Below is a small trained network, with its code and all its weights. Each question gives an input and a target symbol and asks what happens when units are switched off, that is, made to give their printed mean instead of their output.

import numpy as np


def w(rows, s, z=0):
    codes = np.array(rows[::2]) - 128.0
    scale = np.full(codes.shape[1], s)
    scale[-1] = z or s
    return codes * scale


def f(y):
    return np.maximum(y, 0)


def softmax(a):
    e = np.exp(a - a.max(-1, keepdims=True))
    return e / e.sum(-1, keepdims=True)


def log_softmax(a):
    a = a - a.max(-1, keepdims=True)
    return a - np.log(np.exp(a).sum(-1, keepdims=True))


def net(x, mask):
    ids = ['ΛΞβεθμπψ'.index(c) for c in x.split()]
    T = len(ids)
    res = E[ids] + P[:T]
    u = 0
    for l in range(2):
        r = res
        for j in range(2):
            rows = slice(3 * j, 3 * j + 3)
            q, k, v = (r @ M[l][rows].T for M in (Q, K, V))
            z = softmax(np.where(np.tri(T) > 0, q @ k.T / 3**0.5, -1e9)) @ v
            o = O[l][rows]
            res = res + np.where(mask[u + j], z, o[:, -1]) @ o[:, :-1]
        u += 2
        y = f(res @ A[l][:, :-1].T + A[l][:, -1])
        res = res + np.where(mask[u : u + 8], y, B[l][:, -1]) @ B[l][:, :-1]
        u += 8
    return log_softmax(res[-1] @ U[:, :-1].T + U[:, -1])


Q, K, V, O, A, B = {}, {}, {}, {}, {}, {}
E = w([
[49,190,102,186,34],'Λ',
[153,74,255,185,130],'Ξ',
[204,156,182,221,104],'β',
[189,157,76,81,143],'ε',
[171,138,150,135,125],'θ',
[183,76,181,119,185],'μ',
[221,123,136,174,214],'π',
[114,93,174,93,130],'ψ',
],0.0096)
P = w([
[105,112,144,67,128],'0',
[229,150,131,251,79],'1',
[194,151,147,255,108],'2',
[166,158,151,248,129],'3',
[138,154,167,242,149],'4',
[116,162,179,242,167],'5',
],0.0085)
Q[0] = w([
[91,68,73,11,101],'L0H1',
[129,87,82,55,129],'L0H1',
[176,165,172,203,176],'L0H1',
[129,132,139,150,147],'L0H2',
[76,172,131,128,82],'L0H2',
[224,140,183,158,149],'L0H2',
],0.011)
K[0] = w([
[143,151,159,250,109],'L0H1',
[162,151,137,227,117],'L0H1',
[128,95,98,51,156],'L0H1',
[118,113,142,117,116],'L0H2',
[137,149,116,122,71],'L0H2',
[153,77,172,15,165],'L0H2',
],0.012)
V[0] = w([
[76,108,179,64,63],'L0H1',
[144,63,174,158,187],'L0H1',
[102,92,126,90,205],'L0H1',
[30,191,128,201,24],'L0H2',
[103,155,71,92,115],'L0H2',
[184,140,138,255,151],'L0H2',
],0.0072)
O[0] = w([
[79,17,110,150,154,187],'L0H1',
[158,100,217,115,97,135],'L0H1',
[145,83,138,111,19,146],'L0H1',
[80,91,195,165,255,159],'L0H2',
[126,120,74,111,165,64],'L0H2',
[128,235,248,147,136,253],'L0H2',
],0.0071,0.0035)
A[0] = w([
[84,163,126,138,59,102],'L0N1',
[112,182,57,92,141,156],'L0N2',
[179,193,131,91,126,109],'L0N3',
[112,68,160,124,63,60],'L0N4',
[62,83,84,92,119,194],'L0N5',
[51,190,140,107,2,136],'L0N6',
[154,185,83,148,104,1],'L0N7',
[181,113,153,87,204,182],'L0N8',
],0.0076,0.0036)
B[0] = w([
[185,106,101,94,126,199],'L0N1',
[108,140,103,144,163,149],'L0N2',
[99,147,114,158,141,214],'L0N3',
[61,134,144,144,170,171],'L0N4',
[97,144,94,120,188,174],'L0N5',
[249,83,93,79,105,253],'L0N6',
[68,100,159,158,162,158],'L0N7',
[155,130,130,80,87,206],'L0N8',
],0.011,0.0027)
Q[1] = w([
[192,87,143,85,174],'L1H1',
[186,147,173,114,114],'L1H1',
[137,209,52,119,191],'L1H1',
[172,103,121,114,116],'L1H2',
[255,131,201,151,134],'L1H2',
[181,168,189,168,128],'L1H2',
],0.0098)
K[1] = w([
[178,151,148,162,134],'L1H1',
[149,122,155,101,116],'L1H1',
[146,173,74,108,138],'L1H1',
[138,129,134,119,163],'L1H2',
[85,68,109,6,150],'L1H2',
[119,108,116,91,94],'L1H2',
],0.017)
V[1] = w([
[219,118,56,86,134],'L1H1',
[137,109,245,67,131],'L1H1',
[213,90,254,108,104],'L1H1',
[124,236,65,164,226],'L1H2',
[206,193,48,92,55],'L1H2',
[154,230,241,244,90],'L1H2',
],0.0065)
O[1] = w([
[34,185,196,178,100,131],'L1H1',
[145,203,41,125,146,130],'L1H1',
[93,182,34,120,120,195],'L1H1',
[198,111,249,114,106,154],'L1H2',
[65,188,165,107,54,107],'L1H2',
[187,254,120,153,190,1],'L1H2',
],0.0071,0.0059)
A[1] = w([
[159,162,131,151,130,101],'L1N1',
[198,207,82,67,155,251],'L1N2',
[180,134,79,166,151,162],'L1N3',
[166,84,185,169,184,95],'L1N4',
[252,91,76,154,20,109],'L1N5',
[119,2,98,149,160,72],'L1N6',
[89,112,159,121,181,60],'L1N7',
[170,186,119,76,205,43],'L1N8',
],0.0076,0.003)
B[1] = w([
[145,135,188,146,132,175],'L1N1',
[186,40,100,146,38,221],'L1N2',
[101,71,145,137,133,189],'L1N3',
[123,179,71,54,140,251],'L1N4',
[60,140,111,2,164,228],'L1N5',
[222,220,140,123,67,254],'L1N6',
[94,164,63,91,132,158],'L1N7',
[61,17,135,87,99,153],'L1N8',
],0.0069,0.0084)
U = w([
[162,91,100,52,70,208],'Λ',
[155,99,171,243,117,176],'Ξ',
[5,156,143,155,203,239],'β',
[139,234,110,121,75,1],'ε',
[71,64,194,123,95,38],'θ',
[139,145,154,52,204,129],'μ',
[2,172,73,53,172,100],'π',
[122,77,47,157,158,49],'ψ',
],0.0054)

Each question gives the input, a string of symbols that net reads in full, and the target symbol t.
The units are the heads (3 rows each of Q, K, V and O) and the neurons (one row each of A and B). Each row of codes is followed by its name. A weight is (code - 128) times the scale printed after its matrix; where a second scale follows, it is the last column's (O, A, B and U).
mask holds one flag per unit, layer by layer, with each layer's heads first. A switched-off unit (its flag False) gives its mean, the last column of its rows in O or B, instead of its output. The means were averaged over made-up inputs and are rounded, as every weight is.
A unit's drop is (log p(t) with every unit on - log p(t) with that unit switched off) / (log p(t) with every unit on - log p(t) with every unit switched off).
unit that matters most: the unit with the biggest drop
top k neurons: the k neurons with the biggest drops, biggest first
top k neurons in layer l: the k neurons of layer l with the biggest drops, biggest first
drop of u: that unit's drop, to one decimal
input Λ π π, target μ: top 2 neurons in layer 1 : (L1N4, L1N2)
input μ ψ Λ, target π: top 2 neurons : (L1N5, L0N6)
input β Λ π Λ, target Ξ: unit that matters most : L0H2
input Λ Λ Ξ π Λ θ, target μ: top 2 neurons in layer 0 : (L0N6, L0N5)
input β Ξ θ π θ, target Ξ: top 4 neurons : (L1N2, L1N5, L1N4, L1N1)
input ε Λ β Ξ ψ, target θ: top 2 neurons in layer 1 : (L1N4, L1N6)
input ε Λ Λ Λ, target θ: top 2 neurons in layer 0 : (L0N5, L0N2)
input ε π Λ, target θ: top 2 neurons : (L1N4, L1N6)
input Λ μ Λ π Ξ, target μ: top 4 neurons : (L1N4, L1N2, L0N6, L0N5)
input Λ Ξ ε, target μ: top 2 neurons in layer 0 : (L0N5, L0N6)
input Λ Λ ψ, target μ: top 3 neurons : (L1N2, L1N4, L0N6)
input μ π θ, target π: top 3 neurons : (L1N5, L1N2, L1N6)
input μ Λ ε, target π: top 3 neurons : (L1N5, L1N6, L1N2)
input μ μ β, target π: top neuron : (L1N5)
input Ξ Ξ Λ Ξ β, target ψ: drop of L1N1 : 0.0
input ε ψ Ξ Λ β, target θ: drop of L1H2 : 0.7
input ε π Ξ, target θ: drop of L1H1 : 0.1
input Λ Ξ β β θ, target μ: drop of L1N4 : 0.3
